Below is a small trained network, with its code and all its weights. Each question gives an input and a class and asks what happens when units are switched off, that is, made to give their printed mean instead of their output.

import numpy as np


def w(rows, s, z=0):
    codes = np.array(rows[::2]) - 128.0
    scale = np.full(codes.shape[1], s)
    scale[-1] = z or s
    return codes * scale


def norm(h):
    return h / np.sqrt((h * h).mean(-1, keepdims=True) + 1e-5)


def f(y):
    return np.maximum(y, 0)


def log_softmax(a):
    a = a - a.max(-1, keepdims=True)
    return a - np.log(np.exp(a).sum(-1, keepdims=True))


def net(x, mask):
    res = np.array(x, float).reshape(1, 2) / 4 @ E
    u = 0
    for l in range(2):
        y = f(norm(res) @ A[l][:, :-1].T + A[l][:, -1])
        res = res + np.where(mask[u : u + 7], y, B[l][:, -1]) @ B[l][:, :-1]
        u += 7
    return log_softmax(norm(res)[-1] @ U[:, :-1].T + U[:, -1])


A, B = {}, {}
E = w([
[254,205,141],'x0',
[102,195,202],'x1',
],0.0037)
A[0] = w([
[173,104,199,3],'0.n0',
[112,56,123,190],'0.n1',
[159,145,53,214],'0.n2',
[119,152,36,35],'0.n3',
[104,29,78,179],'0.n4',
[29,93,179,174],'0.n5',
[251,102,205,57],'0.n6',
],0.011,0.0033)
B[0] = w([
[131,137,135,142],'0.n0',
[194,200,94,203],'0.n1',
[168,79,122,210],'0.n2',
[204,102,146,144],'0.n3',
[254,211,223,238],'0.n4',
[70,125,158,255],'0.n5',
[76,80,53,237],'0.n6',
],0.0088,0.0059)
A[1] = w([
[118,167,87,135],'1.n0',
[84,186,169,176],'1.n1',
[73,181,66,73],'1.n2',
[124,76,139,104],'1.n3',
[254,94,113,252],'1.n4',
[119,88,99,117],'1.n5',
[218,86,72,150],'1.n6',
],0.008,0.0048)
B[1] = w([
[218,123,115,145],'1.n0',
[114,106,62,193],'1.n1',
[139,211,130,140],'1.n2',
[191,135,106,133],'1.n3',
[1,28,73,255],'1.n4',
[157,135,104,149],'1.n5',
[161,27,183,207],'1.n6',
],0.0071,0.0079)
U = w([
[139,34,54,171],'0',
[131,231,204,157],'1',
[4,163,129,135],'2',
[156,221,8,107],'3',
[133,155,102,2],'4',
[246,108,174,139],'5',
],0.019,0.0091)

Each question gives the input, the list of numbers given to net, and the class t.
The units are the neurons (one row each of A and B). Each row of codes is followed by its name. A weight is (code - 128) times the scale printed after its matrix; where a second scale follows, it is the last column's (A, B and U).
mask holds one flag per neuron, layer by layer. A switched-off neuron (its flag False) gives its mean, the last column of its row in B, instead of its output. The means were averaged over made-up inputs and are rounded, as every weight is.
A unit's drop is (log p(t) with every unit on - log p(t) with that unit switched off) / (log p(t) with every unit on - log p(t) with every unit switched off).
The circuit of an input: a set's keep is (log p(t) with only the set's units on - log p(t) with every unit switched off) / (log p(t) with every unit on - log p(t) with every unit switched off). Starting from the 12 units with the biggest drops (on a tie, the unit counted first), units are removed one at a time, each time the one whose removal leaves the highest keep (on an exact tie, the one counted first), for as long as the keep stays at least 0.8.
units of the circuit, in order: the units of the circuit, biggest drop first
k most important neurons: the k neurons with the biggest drops, biggest first
drop of u: that unit's drop, to one decimal
input [-6,-3], class 1: units of the circuit, in order	(0.n4 0.n5 1.n6)
input [1,-6], class 5: most important neuron	(0.n4)
input [0,2], class 2: units of the circuit, in order	(1.n6 0.n2)
input [0,6], class 2: 2 most important neurons	(0.n4 0.n1)
input [1,7], class 2: 3 most important neurons	(0.n1 0.n4 1.n1)
input [5,6], class 3: units of the circuit, in order	(0.n4 0.n6 1.n4 1.n2)
input [3,7], class 3: 2 most important neurons	(0.n4 1.n4)
input [-6,2], class 1: 2 most important neurons	(1.n4 0.n4)
input [-8,3], class 1: 3 most important neurons	(1.n4 0.n4 0.n6)
input [2,4], class 3: 4 most important neurons	(0.n2 0.n4 1.n4 0.n5)
input [3,5], class 3: 2 most important neurons	(0.n2 0.n4)
input [-7,-3], class 1: 2 most important neurons	(0.n4 0.n5)
input [-8,-8], class 5: 2 most important neurons	(0.n4 0.n6)
input [8,5], class 0: most important neuron	(0.n5)
input [-2,5], class 2: drop of 0.n4	0.4
input [2,6], class 3: drop of 1.n0	0.0
input [-5,0], class 1: drop of 0.n4	0.1
